Here is a tiny trained network, its code and every weight. The questions are about switching its units off for an input and a class, where a switched-off unit gives its printed mean instead of its output.

import numpy as np


def w(rows, s, z=0):
    codes = np.array(rows[::2]) - 128.0
    scale = np.full(codes.shape[1], s)
    scale[-1] = z or s
    return codes * scale


def norm(h):
    return h / np.sqrt((h * h).mean(-1, keepdims=True) + 1e-5)


def f(y):
    return np.maximum(y, 0)


def log_softmax(a):
    a = a - a.max(-1, keepdims=True)
    return a - np.log(np.exp(a).sum(-1, keepdims=True))


def net(x, mask):
    res = np.array(x, float).reshape(1, 6) / 4 @ E
    u = 0
    for l in range(4):
        y = f(norm(res) @ A[l][:, :-1].T + A[l][:, -1])
        res = res + np.where(mask[u : u + 10], y, B[l][:, -1]) @ B[l][:, :-1]
        u += 10
    return log_softmax(norm(res)[-1] @ U[:, :-1].T + U[:, -1])


A, B = {}, {}
E = w([
[124,197,166,75,254,200,140],'x0',
[130,124,130,123,128,126,129],'x1',
[129,133,128,131,129,128,131],'x2',
[237,143,129,158,61,235,60],'x3',
[35,113,230,170,109,149,93],'x4',
[127,131,128,130,130,126,127],'x5',
],0.0045)
A[0] = w([
[100,64,82,158,73,6,131,118],'0.n0',
[128,119,171,122,91,155,101,26],'0.n1',
[198,147,86,113,109,161,136,96],'0.n2',
[176,69,134,161,3,103,121,116],'0.n3',
[56,96,100,158,120,21,139,89],'0.n4',
[78,141,137,110,198,92,201,122],'0.n5',
[135,118,53,80,173,53,175,86],'0.n6',
[36,113,183,164,129,112,143,68],'0.n7',
[124,136,127,127,124,124,120,105],'0.n8',
[88,121,136,143,96,111,138,4],'0.n9',
],0.0057,0.003)
B[0] = w([
[249,128,214,74,26,202,199,249],'0.n0',
[100,115,129,176,87,165,174,146],'0.n1',
[150,79,145,82,163,17,107,183],'0.n2',
[20,149,36,165,191,95,71,255],'0.n3',
[226,106,203,70,67,173,118,218],'0.n4',
[67,133,15,128,130,143,27,227],'0.n5',
[65,255,63,128,125,232,209,216],'0.n6',
[162,71,166,89,146,12,27,192],'0.n7',
[134,117,129,118,138,126,133,128],'0.n8',
[173,72,112,86,88,92,98,139],'0.n9',
],0.0041,0.005)
A[1] = w([
[162,102,112,154,89,133,139,81],'1.n0',
[74,155,120,100,175,80,124,70],'1.n1',
[179,145,11,87,125,147,139,148],'1.n2',
[197,108,158,102,186,112,134,39],'1.n3',
[137,72,249,179,154,164,94,67],'1.n4',
[238,154,168,80,153,118,179,97],'1.n5',
[139,120,120,128,82,121,254,1],'1.n6',
[147,135,184,99,112,152,165,161],'1.n7',
[82,108,131,121,151,76,210,73],'1.n8',
[106,124,146,117,158,101,127,70],'1.n9',
],0.0052,0.0033)
B[1] = w([
[60,196,116,113,217,104,156,159],'1.n0',
[63,139,139,115,188,113,91,167],'1.n1',
[174,163,122,134,189,53,245,254],'1.n2',
[162,44,181,179,136,179,137,141],'1.n3',
[130,243,31,63,64,149,252,176],'1.n4',
[146,10,241,214,130,193,121,179],'1.n5',
[136,198,219,188,76,199,201,151],'1.n6',
[164,108,154,105,59,105,137,169],'1.n7',
[201,97,133,117,98,161,89,139],'1.n8',
[131,129,174,141,153,132,119,138],'1.n9',
],0.0035,0.0046)
A[2] = w([
[86,113,170,181,103,174,77,82],'2.n0',
[193,89,171,109,154,134,150,85],'2.n1',
[62,108,94,254,105,135,93,63],'2.n2',
[159,116,51,150,142,45,106,3],'2.n3',
[160,113,30,161,136,46,105,24],'2.n4',
[145,144,141,121,130,154,133,102],'2.n5',
[82,117,113,143,117,185,53,112],'2.n6',
[184,53,160,181,68,160,160,126],'2.n7',
[122,127,163,134,115,179,163,82],'2.n8',
[89,114,151,117,106,122,70,142],'2.n9',
],0.0057,0.0037)
B[2] = w([
[86,117,50,105,99,156,193,182],'2.n0',
[125,102,118,211,160,150,116,178],'2.n1',
[39,65,28,165,114,158,99,196],'2.n2',
[171,142,137,159,100,37,110,164],'2.n3',
[177,188,122,190,104,3,118,183],'2.n4',
[147,132,134,135,107,122,139,148],'2.n5',
[20,124,141,174,90,153,165,193],'2.n6',
[81,171,99,65,220,126,108,253],'2.n7',
[137,185,114,132,101,87,146,154],'2.n8',
[118,47,112,132,155,150,103,207],'2.n9',
],0.0048,0.0033)
A[3] = w([
[82,156,158,112,158,183,1,15],'3.n0',
[245,130,113,101,135,139,202,75],'3.n1',
[141,144,130,148,127,132,128,2],'3.n2',
[172,137,90,145,92,69,114,53],'3.n3',
[73,147,106,145,176,83,157,54],'3.n4',
[124,117,130,135,133,123,143,60],'3.n5',
[107,192,118,107,99,162,207,119],'3.n6',
[136,200,174,136,106,201,138,41],'3.n7',
[90,114,177,80,122,95,142,131],'3.n8',
[168,170,88,106,227,147,140,126],'3.n9',
],0.0069,0.0026)
B[3] = w([
[77,163,197,164,159,96,229,185],'3.n0',
[2,130,194,194,132,181,117,243],'3.n1',
[147,147,128,136,141,137,137,128],'3.n2',
[133,196,146,145,182,71,170,176],'3.n3',
[127,135,95,38,163,107,135,184],'3.n4',
[127,121,145,114,118,120,122,128],'3.n5',
[192,175,136,77,103,167,175,227],'3.n6',
[170,136,139,138,82,69,208,167],'3.n7',
[203,98,146,168,138,110,91,188],'3.n8',
[187,53,76,121,84,138,27,255],'3.n9',
],0.0061,0.0045)
U = w([
[152,181,173,124,80,174,222,255],'0',
[142,164,30,45,196,139,125,80],'1',
[150,53,196,86,64,57,77,121],'2',
[30,118,195,98,213,83,118,82],'3',
[172,167,75,197,134,7,118,100],'4',
[184,84,139,193,187,197,76,101],'5',
[23,102,67,188,72,155,102,63],'6',
],0.014,0.002)

Each question gives the input, the list of numbers given to net, and the class t.
The units are the neurons (one row each of A and B). Each row of codes is followed by its name. A weight is (code - 128) times the scale printed after its matrix; where a second scale follows, it is the last column's (A, B and U).
mask holds one flag per neuron, layer by layer. A switched-off neuron (its flag False) gives its mean, the last column of its row in B, instead of its output. The means were averaged over made-up inputs and are rounded, as every weight is.
A unit's drop is (log p(t) with every unit on - log p(t) with that unit switched off) / (log p(t) with every unit on - log p(t) with every unit switched off).
The circuit of an input: a set's keep is (log p(t) with only the set's units on - log p(t) with every unit switched off) / (log p(t) with every unit on - log p(t) with every unit switched off). Starting from the 12 units with the biggest drops (on a tie, the unit counted first), units are removed one at a time, each time the one whose removal leaves the highest keep (on an exact tie, the one counted first), for as long as the keep stays at least 0.8.
circuit, biggest first: the units of the circuit, biggest drop first
most important unit: the unit with the biggest drop
top k neurons: the k neurons with the biggest drops, biggest first
top k neurons in layer l: the k neurons of layer l with the biggest drops, biggest first
drop when u is switched off: that unit's drop, to one decimal
input [-8,-7,0,-2,-8,-3], class 0: most important unit -> 0.n0
input [0,-4,3,-6,8,-4], class 2: circuit, biggest first -> 0.n3, 0.n4, 3.n8, 3.n1
input [0,5,6,-1,-4,2], class 0: circuit, biggest first -> 0.n3, 3.n1
input [1,-3,-6,7,5,-5], class 0: top 3 neurons -> 0.n5, 1.n4, 3.n6
input [6,4,1,4,1,-3], class 0: top 2 neurons -> 3.n7, 1.n2
input [-4,8,-7,7,1,4], class 6: top 2 neurons in layer 2 -> 2.n2, 2.n6
input [0,-7,2,-4,8,-6], class 2: top 2 neurons in layer 3 -> 3.n8, 3.n1
input [0,6,-3,8,2,3], class 6: top 2 neurons -> 0.n0, 0.n4
input [0,-7,7,5,6,-8], class 6: top 4 neurons -> 0.n0, 0.n4, 2.n2, 1.n2
input [0,3,6,0,-8,2], class 0: top 2 neurons -> 0.n6, 0.n3
input [-6,-2,5,-2,1,-6], class 2: top 3 neurons -> 0.n0, 0.n6, 0.n3
input [1,-3,4,6,4,-3], class 0: top 2 neurons -> 0.n5, 1.n4
input [3,6,-7,1,6,-2], class 0: top 2 neurons -> 0.n3, 1.n4
input [-2,1,6,3,0,5], class 4: most important unit -> 2.n4
input [8,0,8,1,-4,-4], class 5: top 2 neurons in layer 3 -> 3.n9, 3.n1
input [2,-8,5,3,-4,1], class 5: drop when 0.n3 is switched off -> 0.4
input [-5,-5,8,-2,0,-4], class 0: drop when 0.n0 is switched off -> 1.5
input [0,5,6,2,0,0], class 4: drop when 0.n0 is switched off -> 0.6
